Here is a tiny trained network, its code and every weight. The questions are about switching its units off for an input and a target symbol, where a switched-off unit gives its printed mean instead of its output.

import numpy as np


def w(rows, s, z=0):
    codes = np.array(rows[::2]) - 128.0
    scale = np.full(codes.shape[1], s)
    scale[-1] = z or s
    return codes * scale


def norm(h):
    return h / np.sqrt((h * h).mean(-1, keepdims=True) + 1e-5)


def f(y):
    return np.maximum(y, 0)


def softmax(a):
    e = np.exp(a - a.max(-1, keepdims=True))
    return e / e.sum(-1, keepdims=True)


def log_softmax(a):
    a = a - a.max(-1, keepdims=True)
    return a - np.log(np.exp(a).sum(-1, keepdims=True))


def net(x, mask):
    ids = ['αδζθλξπσφψ'.index(c) for c in x.split()]
    T = len(ids)
    res = E[ids] + P[:T]
    r = norm(res)
    for j in range(2):
        rows = slice(3 * j, 3 * j + 3)
        q, k, v = (r @ M[0][rows].T for M in (Q, K, V))
        z = softmax(np.where(np.tri(T) > 0, q @ k.T / 3**0.5, -1e9)) @ v
        o = O[0][rows]
        res = res + np.where(mask[j], z, o[:, -1]) @ o[:, :-1]
    y = f(norm(res) @ A[0][:, :-1].T + A[0][:, -1])
    res = res + np.where(mask[2:6], y, B[0][:, -1]) @ B[0][:, :-1]
    return log_softmax(norm(res)[-1] @ U[:, :-1].T + U[:, -1])


Q, K, V, O, A, B = {}, {}, {}, {}, {}, {}
E = w([
[211,104,110,118,83,148],'α',
[65,164,106,118,91,123],'δ',
[101,205,119,139,171,219],'ζ',
[207,17,46,228,111,200],'θ',
[113,129,106,170,183,179],'λ',
[131,136,137,199,61,48],'ξ',
[169,65,118,113,15,248],'π',
[49,112,140,203,95,202],'σ',
[169,181,95,178,147,57],'φ',
[142,123,45,88,164,211],'ψ',
],0.015)
P = w([
[154,153,117,117,81,101],'0',
[175,105,252,72,122,140],'1',
[14,17,89,177,124,89],'2',
[80,188,15,211,55,141],'3',
[99,110,138,118,179,142],'4',
[103,82,250,55,166,76],'5',
],0.011)
Q[0] = w([
[90,153,148,142,128,179],'h1',
[199,167,246,141,100,144],'h1',
[162,116,234,56,181,117],'h1',
[132,105,200,92,192,99],'h2',
[146,125,149,97,155,122],'h2',
[118,165,238,23,123,95],'h2',
],0.011)
K[0] = w([
[135,149,203,82,91,141],'h1',
[59,20,212,122,148,151],'h1',
[116,76,254,42,201,73],'h1',
[123,78,228,29,225,64],'h2',
[81,25,120,62,148,90],'h2',
[70,30,215,99,229,85],'h2',
],0.0081)
V[0] = w([
[109,5,76,126,126,216],'h1',
[84,180,177,49,107,182],'h1',
[101,229,94,149,149,163],'h1',
[146,123,158,242,147,157],'h2',
[69,133,161,160,18,155],'h2',
[86,93,163,243,114,107],'h2',
],0.012)
O[0] = w([
[65,95,57,22,206,251,253],'h1',
[110,105,157,18,2,28,105],'h1',
[94,237,244,114,70,194,241],'h1',
[123,65,222,151,218,174,242],'h2',
[22,15,103,178,55,80,156],'h2',
[87,10,206,182,128,115,122],'h2',
],0.0089,0.0047)
A[0] = w([
[115,238,127,76,115,134,25],'n1',
[1,163,60,174,157,138,230],'n2',
[52,232,142,239,133,190,223],'n3',
[194,60,42,119,95,187,254],'n4',
],0.0081,0.0037)
B[0] = w([
[95,196,153,113,75,162,149],'n1',
[190,133,70,110,113,40,221],'n2',
[205,89,156,2,169,59,254],'n3',
[189,97,174,122,201,137,210],'n4',
],0.0096,0.0088)
U = w([
[251,81,50,92,132,61,4],'α',
[94,110,112,87,55,50,220],'δ',
[133,159,205,78,49,131,123],'ζ',
[135,87,90,187,169,184,104],'θ',
[95,131,235,84,208,155,135],'λ',
[128,65,157,185,117,65,161],'ξ',
[116,32,85,65,66,144,48],'π',
[2,55,154,116,118,119,104],'σ',
[223,167,191,182,150,69,50],'φ',
[108,210,61,71,131,140,229],'ψ',
],0.0096,0.0038)

Each question gives the input, a string of symbols that net reads in full, and the target symbol t.
The units are the heads (3 rows each of Q, K, V and O) and the neurons (one row each of A and B). Each row of codes is followed by its name. A weight is (code - 128) times the scale printed after its matrix; where a second scale follows, it is the last column's (O, A, B and U).
mask holds one flag per unit, heads first, then neurons. A switched-off unit (its flag False) gives its mean, the last column of its rows in O or B, instead of its output. The means were averaged over made-up inputs and are rounded, as every weight is.
A unit's drop is (log p(t) with every unit on - log p(t) with that unit switched off) / (log p(t) with every unit on - log p(t) with every unit switched off).
The circuit of an input: a set's keep is (log p(t) with only the set's units on - log p(t) with every unit switched off) / (log p(t) with every unit on - log p(t) with every unit switched off). Starting from all 6 units, units are removed one at a time, each time the one whose removal leaves the highest keep (on an exact tie, the one counted first), for as long as the keep stays at least 0.8.
units of the circuit, in order: the units of the circuit, biggest drop first
unit that matters most: the unit with the biggest drop
top k neurons: the k neurons with the biggest drops, biggest first
which heads matter: for each layer, one digit per head in row order, 1 if its drop is at least 0.15 and else 0, layers parted by /
drop of u: that unit's drop, to one decimal
input δ δ ξ λ λ, target δ: units of the circuit, in order	(h2; h1)
input α φ π, target α: units of the circuit, in order	(h2; h1)
input ξ α σ δ, target δ: which heads matter	01
input ξ λ α, target ξ: units of the circuit, in order	(h1; h2)
input λ λ δ, target λ: units of the circuit, in order	(h2)
input θ α ξ, target θ: which heads matter	10
input θ λ δ, target θ: which heads matter	10
input ψ λ π λ ζ, target ψ: which heads matter	11
input α δ ζ, target α: which heads matter	10
input ξ θ λ α α ζ, target ζ: which heads matter	10
input λ ζ π, target λ: which heads matter	11
input ζ ξ α, target ζ: which heads matter	10
input α λ α φ ξ α, target α: which heads matter	11
input ψ α λ, target ψ: unit that matters most	h2
input ξ λ λ α α θ, target θ: units of the circuit, in order	(h1; n3)
input ψ ψ π σ α φ, target φ: top 2 neurons	(n3; n2)
input θ λ ψ, target θ: which heads matter	10
input α φ α ξ δ, target α: which heads matter	10
input α λ α φ ψ, target α: units of the circuit, in order	(n3; h1; h2; n2)
input φ ψ ζ, target φ: unit that matters most	h1
input α ζ ψ, target α: top 2 neurons	(n2; n4)
input ψ λ ψ, target ψ: drop of h2	0.7
